Here is a tiny trained network, its code and every weight. The questions are about switching its units off for an input and a class, where a switched-off unit gives its printed mean instead of its output.

import numpy as np


def w(rows, s, z=0):
    codes = np.array(rows[::2]) - 128.0
    scale = np.full(codes.shape[1], s)
    scale[-1] = z or s
    return codes * scale


def f(y):
    return np.maximum(y, 0)


def log_softmax(a):
    a = a - a.max(-1, keepdims=True)
    return a - np.log(np.exp(a).sum(-1, keepdims=True))


def net(x, mask):
    res = np.array(x, float).reshape(1, 6) / 4 @ E
    y = f(res @ A[0][:, :-1].T + A[0][:, -1])
    res = res + np.where(mask, y, B[0][:, -1]) @ B[0][:, :-1]
    return log_softmax(res[-1] @ U[:, :-1].T + U[:, -1])


A, B = {}, {}
E = w([
[99,152,129,213,103,207],'x0',
[241,5,227,131,174,114],'x1',
[153,173,78,42,164,180],'x2',
[177,199,152,2,28,202],'x3',
[127,61,107,148,175,205],'x4',
[28,95,215,27,136,124],'x5',
],0.0082)
A[0] = w([
[119,97,77,184,137,138,104],'N1',
[133,78,177,63,110,125,80],'N2',
[104,76,137,119,225,174,87],'N3',
[85,175,104,198,91,139,240],'N4',
[124,122,173,63,88,177,164],'N5',
[139,234,112,98,31,91,252],'N6',
[132,123,135,138,169,161,79],'N7',
[183,133,148,2,126,87,216],'N8',
[146,113,35,78,252,123,232],'N9',
[113,152,205,91,109,139,135],'N10',
],0.0096,0.0047)
B[0] = w([
[184,161,72,119,151,128,185],'N1',
[153,136,178,112,176,115,183],'N2',
[190,116,135,67,146,160,192],'N3',
[3,148,22,19,149,123,227],'N4',
[13,141,137,74,61,161,208],'N5',
[28,78,94,197,106,127,251],'N6',
[63,175,149,109,92,196,145],'N7',
[92,57,173,64,191,110,243],'N8',
[150,83,114,192,179,165,219],'N9',
[83,131,169,117,104,104,184],'N10',
],0.0072,0.011)
U = w([
[134,138,151,93,83,121,85],'0',
[130,170,50,115,125,186,171],'1',
[182,203,151,94,120,117,4],'2',
[65,135,117,106,128,53,205],'3',
[192,9,126,145,176,130,213],'4',
[149,170,170,124,128,127,42],'5',
[116,153,213,58,125,121,84],'6',
],0.012,0.0049)

Each question gives the input, the list of numbers given to net, and the class t.
The units are the neurons (one row each of A and B). Each row of codes is followed by its name. A weight is (code - 128) times the scale printed after its matrix; where a second scale follows, it is the last column's (A, B and U).
mask holds one flag per neuron, in row order. A switched-off neuron (its flag False) gives its mean, the last column of its row in B, instead of its output. The means were averaged over made-up inputs and are rounded, as every weight is.
A unit's drop is (log p(t) with every unit on - log p(t) with that unit switched off) / (log p(t) with every unit on - log p(t) with every unit switched off).
The circuit of an input: a set's keep is (log p(t) with only the set's units on - log p(t) with every unit switched off) / (log p(t) with every unit on - log p(t) with every unit switched off). Starting from all 10 units, units are removed one at a time, each time the one whose removal leaves the highest keep (on an exact tie, the one counted first), for as long as the keep stays at least 0.8.
units of the circuit, in order: the units of the circuit, biggest drop first
unit that matters most: the unit with the biggest drop
k most important neurons: the k neurons with the biggest drops, biggest first
drop of u: that unit's drop, to one decimal
input [7,5,-7,0,6,6], class 6: 2 most important neurons	N9, N6
input [-5,-4,4,-7,8,-1], class 4: unit that matters most	N9
input [-5,1,-1,0,4,6], class 6: units of the circuit, in order	N6, N2
input [0,5,-1,8,5,-3], class 6: units of the circuit, in order	N5, N9, N8
input [-8,1,-1,0,-5,-7], class 4: units of the circuit, in order	N4, N5
input [2,-3,1,-8,7,1], class 1: units of the circuit, in order	N8, N1
input [-2,1,-3,-4,0,2], class 4: 2 most important neurons	N4, N5
input [3,-6,1,-3,4,5], class 1: 3 most important neurons	N8, N6, N10
input [3,2,7,-1,3,2], class 4: 2 most important neurons	N4, N9
input [2,-7,0,-6,1,1], class 1: 2 most important neurons	N8, N1
input [-6,-2,-4,2,6,-1], class 4: 2 most important neurons	N4, N5
input [4,-5,6,-7,0,4], class 1: drop of N2	0.0
input [-2,-7,4,5,8,3], class 3: drop of N1	0.2
input [7,-4,-2,-8,4,6], class 1: drop of N6	0.1
input [-3,8,7,4,7,6], class 6: units of the circuit, in order	N5
